Below is a small trained network, with its code and all its weights. Each question gives an input and a target symbol and asks what happens when units are switched off, that is, made to give their printed mean instead of their output.

import numpy as np


def w(rows, s, z=0):
    codes = np.array(rows[::2]) - 128.0
    scale = np.full(codes.shape[1], s)
    scale[-1] = z or s
    return codes * scale


def f(y):
    return y / 2 * (1 + np.tanh(0.7978845608 * (y + 0.044715 * y**3)))


def softmax(a):
    e = np.exp(a - a.max(-1, keepdims=True))
    return e / e.sum(-1, keepdims=True)


def log_softmax(a):
    a = a - a.max(-1, keepdims=True)
    return a - np.log(np.exp(a).sum(-1, keepdims=True))


def net(x, mask):
    ids = ['βεζθλμξπσψ'.index(c) for c in x.split()]
    T = len(ids)
    res = E[ids] + P[:T]
    u = 0
    for l in range(3):
        q, k, v = (res @ M[l].T for M in (Q, K, V))
        z = softmax(np.where(np.tri(T) > 0, q @ k.T / 2**0.5, -1e9)) @ v
        res = res + np.where(mask[u], z, O[l][:, -1]) @ O[l][:, :-1]
        u += 1
        y = f(res @ A[l][:, :-1].T + A[l][:, -1])
        res = res + np.where(mask[u : u + 12], y, B[l][:, -1]) @ B[l][:, :-1]
        u += 12
    return log_softmax(res[-1] @ U[:, :-1].T + U[:, -1])


Q, K, V, O, A, B = {}, {}, {}, {}, {}, {}
E = w([
[108,134,199,184,143,176,159],'β',
[175,38,96,15,190,175,183],'ε',
[68,226,117,77,171,194,186],'ζ',
[108,87,114,140,50,67,65],'θ',
[148,155,112,112,153,157,4],'λ',
[183,133,124,100,101,65,182],'μ',
[205,78,121,143,77,156,131],'ξ',
[178,98,14,91,122,124,134],'π',
[109,63,90,72,87,154,211],'σ',
[212,194,189,93,173,138,71],'ψ',
],0.019)
P = w([
[41,37,185,120,231,139,157],'0',
[60,67,185,102,197,141,162],'1',
[72,107,181,92,156,147,158],'2',
[108,131,144,88,146,143,152],'3',
[136,155,126,85,120,139,149],'4',
[153,181,94,85,102,138,142],'5',
[164,202,68,83,62,148,140],'6',
[175,214,32,79,55,150,130],'7',
[200,222,2,73,59,148,130],'8',
],0.0078)
Q[0] = w([
[75,177,136,254,121,70,117],'0.h0',
[211,106,66,147,147,137,112],'0.h0',
],0.0095)
K[0] = w([
[27,5,185,219,254,128,188],'0.h0',
[219,116,46,50,20,158,145],'0.h0',
],0.0046)
V[0] = w([
[103,91,2,135,46,58,89],'0.h0',
[31,50,80,81,173,153,143],'0.h0',
],0.0056)
O[0] = w([
[94,248,155,53,42,182,110,17],'0.h0',
[209,254,106,26,36,16,84,251],'0.h0',
],0.006,0.0026)
A[0] = w([
[117,86,80,98,63,78,180,131],'0.n0',
[135,94,140,114,157,177,134,145],'0.n1',
[136,75,112,121,97,122,85,153],'0.n2',
[107,138,175,184,150,97,92,210],'0.n3',
[212,153,99,156,103,158,134,253],'0.n4',
[123,125,108,179,175,149,148,134],'0.n5',
[142,129,145,126,169,165,135,102],'0.n6',
[187,165,158,135,163,135,10,160],'0.n7',
[141,137,135,102,128,167,120,71],'0.n8',
[142,183,148,118,113,90,107,89],'0.n9',
[92,148,186,136,88,97,100,236],'0.n10',
[114,138,188,177,135,176,168,199],'0.n11',
],0.012,0.0033)
B[0] = w([
[179,49,128,191,128,163,163,254],'0.n0',
[79,143,51,78,119,180,50,205],'0.n1',
[151,212,90,196,93,97,58,158],'0.n2',
[142,198,76,128,130,113,108,149],'0.n3',
[222,169,224,152,80,127,149,216],'0.n4',
[126,182,202,155,141,78,172,142],'0.n5',
[102,162,77,125,135,128,118,166],'0.n6',
[74,58,210,155,127,251,64,173],'0.n7',
[138,155,99,47,148,149,139,158],'0.n8',
[83,2,176,175,233,125,168,145],'0.n9',
[69,193,40,246,163,120,74,139],'0.n10',
[227,189,166,118,91,92,72,157],'0.n11',
],0.0064,0.009)
Q[1] = w([
[1,80,141,187,136,149,110],'1.h0',
[118,39,115,37,201,202,117],'1.h0',
],0.0085)
K[1] = w([
[130,72,215,82,149,131,75],'1.h0',
[183,138,178,142,141,254,202],'1.h0',
],0.008)
V[1] = w([
[166,113,136,128,99,143,2],'1.h0',
[152,170,181,31,173,126,118],'1.h0',
],0.0071)
O[1] = w([
[95,98,57,100,66,32,142,254],'1.h0',
[124,214,39,254,203,169,110,199],'1.h0',
],0.0077,0.0035)
A[1] = w([
[129,57,45,255,113,102,166,185],'1.n0',
[90,177,57,124,196,170,187,85],'1.n1',
[24,156,103,41,96,122,144,142],'1.n2',
[158,28,108,122,69,100,60,136],'1.n3',
[163,157,124,129,31,126,246,116],'1.n4',
[130,132,114,166,106,117,232,42],'1.n5',
[79,35,48,75,200,137,163,162],'1.n6',
[34,224,136,86,139,201,140,251],'1.n7',
[198,215,115,229,214,115,12,182],'1.n8',
[161,245,41,102,108,41,239,147],'1.n9',
[97,36,124,134,99,217,83,159],'1.n10',
[178,154,25,195,81,180,127,225],'1.n11',
],0.0067,0.0032)
B[1] = w([
[139,27,207,117,134,173,170,178],'1.n0',
[82,139,120,124,97,169,6,201],'1.n1',
[82,52,154,205,124,180,202,156],'1.n2',
[104,230,68,160,142,56,71,217],'1.n3',
[124,17,167,66,178,154,115,226],'1.n4',
[125,30,140,154,94,108,71,149],'1.n5',
[126,162,150,103,20,110,138,247],'1.n6',
[8,200,137,184,148,228,197,180],'1.n7',
[81,67,213,102,24,183,169,233],'1.n8',
[33,84,177,70,217,40,170,222],'1.n9',
[211,67,38,180,131,140,56,200],'1.n10',
[115,126,229,2,241,99,27,254],'1.n11',
],0.0058,0.0084)
Q[2] = w([
[102,75,192,80,96,131,120],'2.h0',
[146,168,253,137,119,63,166],'2.h0',
],0.0063)
K[2] = w([
[103,96,147,81,152,106,114],'2.h0',
[40,253,60,151,122,135,233],'2.h0',
],0.0042)
V[2] = w([
[218,159,152,125,36,142,2],'2.h0',
[233,51,161,54,88,214,137],'2.h0',
],0.005)
O[2] = w([
[199,163,253,124,22,57,48,132],'2.h0',
[171,30,70,241,65,64,148,254],'2.h0',
],0.0054,0.0084)
A[2] = w([
[113,175,254,195,91,190,138,182],'2.n0',
[126,101,169,68,119,146,156,173],'2.n1',
[79,155,104,210,147,78,64,97],'2.n2',
[170,161,66,113,51,166,113,2],'2.n3',
[150,91,153,78,161,87,194,37],'2.n4',
[22,211,154,136,133,163,111,69],'2.n5',
[146,87,129,158,57,110,91,88],'2.n6',
[113,162,76,30,80,93,154,189],'2.n7',
[187,180,84,121,154,136,68,150],'2.n8',
[70,127,138,67,66,97,111,116],'2.n9',
[150,165,122,61,178,68,119,148],'2.n10',
[119,184,154,110,142,168,85,49],'2.n11',
],0.0097,0.004)
B[2] = w([
[75,88,81,109,172,58,159,233],'2.n0',
[140,198,112,150,109,161,178,251],'2.n1',
[148,171,58,122,117,159,214,176],'2.n2',
[68,151,101,163,66,46,144,182],'2.n3',
[103,129,71,161,86,138,100,246],'2.n4',
[224,115,122,133,138,121,117,194],'2.n5',
[120,151,212,138,180,157,142,246],'2.n6',
[133,171,132,235,164,157,110,220],'2.n7',
[154,170,106,1,94,109,87,178],'2.n8',
[90,176,211,137,140,105,81,199],'2.n9',
[151,151,119,190,179,56,93,186],'2.n10',
[115,139,133,162,59,204,96,164],'2.n11',
],0.0093,0.011)
U = w([
[80,146,147,32,143,96,179,208],'β',
[179,118,94,106,193,106,76,118],'ε',
[197,116,208,2,143,147,110,183],'ζ',
[161,164,172,97,160,202,100,2],'θ',
[110,172,157,35,87,153,95,115],'λ',
[86,129,62,72,94,162,119,178],'μ',
[111,180,174,171,99,151,133,62],'ξ',
[103,196,121,127,171,221,183,152],'π',
[209,121,108,161,67,177,193,184],'σ',
[60,66,167,126,175,199,39,77],'ψ',
],0.0077,0.0044)

Each question gives the input, a string of symbols that net reads in full, and the target symbol t.
The units are the heads (2 rows each of Q, K, V and O) and the neurons (one row each of A and B). Each row of codes is followed by its name. A weight is (code - 128) times the scale printed after its matrix; where a second scale follows, it is the last column's (O, A, B and U).
mask holds one flag per unit, layer by layer, with each layer's heads first. A switched-off unit (its flag False) gives its mean, the last column of its rows in O or B, instead of its output. The means were averaged over made-up inputs and are rounded, as every weight is.
A unit's drop is (log p(t) with every unit on - log p(t) with that unit switched off) / (log p(t) with every unit on - log p(t) with every unit switched off).
The circuit of an input: a set's keep is (log p(t) with only the set's units on - log p(t) with every unit switched off) / (log p(t) with every unit on - log p(t) with every unit switched off). Starting from the 12 units with the biggest drops (on a tie, the unit counted first), units are removed one at a time, each time the one whose removal leaves the highest keep (on an exact tie, the one counted first), for as long as the keep stays at least 0.8.
units of the circuit, in order: the units of the circuit, biggest drop first
unit that matters most: the unit with the biggest drop
k most important neurons: the k neurons with the biggest drops, biggest first
top k neurons in layer l: the k neurons of layer l with the biggest drops, biggest first
input ξ ξ ψ λ σ, target ψ: 2 most important neurons -> 0.n7, 0.n4
input μ β ε μ μ ε ψ π, target ε: units of the circuit, in order -> 1.n11, 2.n10
input λ μ ε ζ ε ψ μ π, target π: top 4 neurons in layer 0 -> 0.n4, 0.n1, 0.n7, 0.n0
input θ ε ε ε μ, target ξ: most important neuron -> 0.n10
input ζ μ ε μ, target π: units of the circuit, in order -> 2.h0, 1.n7, 1.h0
input β μ ε ε ε σ, target σ: units of the circuit, in order -> 0.n0, 2.h0
input ε ε θ β ε, target θ: top 2 neurons in layer 0 -> 0.n0, 0.n7
input ε μ θ σ μ ε ε θ, target ξ: 2 most important neurons -> 1.n3, 2.n6
input μ ε ε ζ ε β, target π: units of the circuit, in order -> 2.h0, 1.n7, 0.n0
input θ β μ π, target ξ: 4 most important neurons -> 0.n10, 0.n4, 0.n2, 2.n7
input μ λ ε ε π, target ε: units of the circuit, in order -> 2.n10, 1.n11, 0.n7
input ε μ β, target β: 3 most important neurons -> 2.n0, 1.n8, 0.n11
input θ β ε ε ε ε β ε π, target ξ: top 2 neurons in layer 0 -> 0.n4, 0.n10
input ε π ε ε, target π: most important neuron -> 0.n7
input λ ε μ μ μ λ, target μ: units of the circuit, in order -> 1.h0, 0.n7, 2.n2, 1.n3
input μ β μ ε ζ ε, target ζ: top 2 neurons in layer 0 -> 0.n0, 0.n2
input ε ζ ψ λ ξ, target π: units of the circuit, in order -> 2.h0, 0.n4, 1.h0, 1.n7
input μ λ ε ζ ξ ψ β ε, target ψ: 2 most important neurons -> 0.n7, 1.n0
input ε λ ψ ε θ λ, target λ: top 3 neurons in layer 0 -> 0.n6, 0.n4, 0.n3
input β ε ε ψ ε λ ψ ξ λ, target ψ: units of the circuit, in order -> 0.n7
input μ β ζ σ ξ, target π: 2 most important neurons -> 0.n4, 0.n0
input β λ ε, target λ: top 3 neurons in layer 0 -> 0.n0, 0.n7, 0.n1
input β μ π ψ θ ε ψ, target ψ: 2 most important neurons -> 0.n7, 1.n8
input ψ ε ε ε μ θ λ, target μ: top 2 neurons in layer 2 -> 2.n2, 2.n8
input ψ β σ ε, target σ: top 2 neurons in layer 1 -> 1.n11, 1.n6
input π ζ π, target π: top 3 neurons in layer 0 -> 0.n1, 0.n7, 0.n4
input ε σ μ β μ ξ, target ζ: unit that matters most -> 1.n11
input μ ψ σ ε μ θ ψ ε ξ, target ξ: top 2 neurons in layer 2 -> 2.n7, 2.n9
input ε λ λ μ ζ μ β, target π: top 2 neurons in layer 2 -> 2.n11, 2.n1
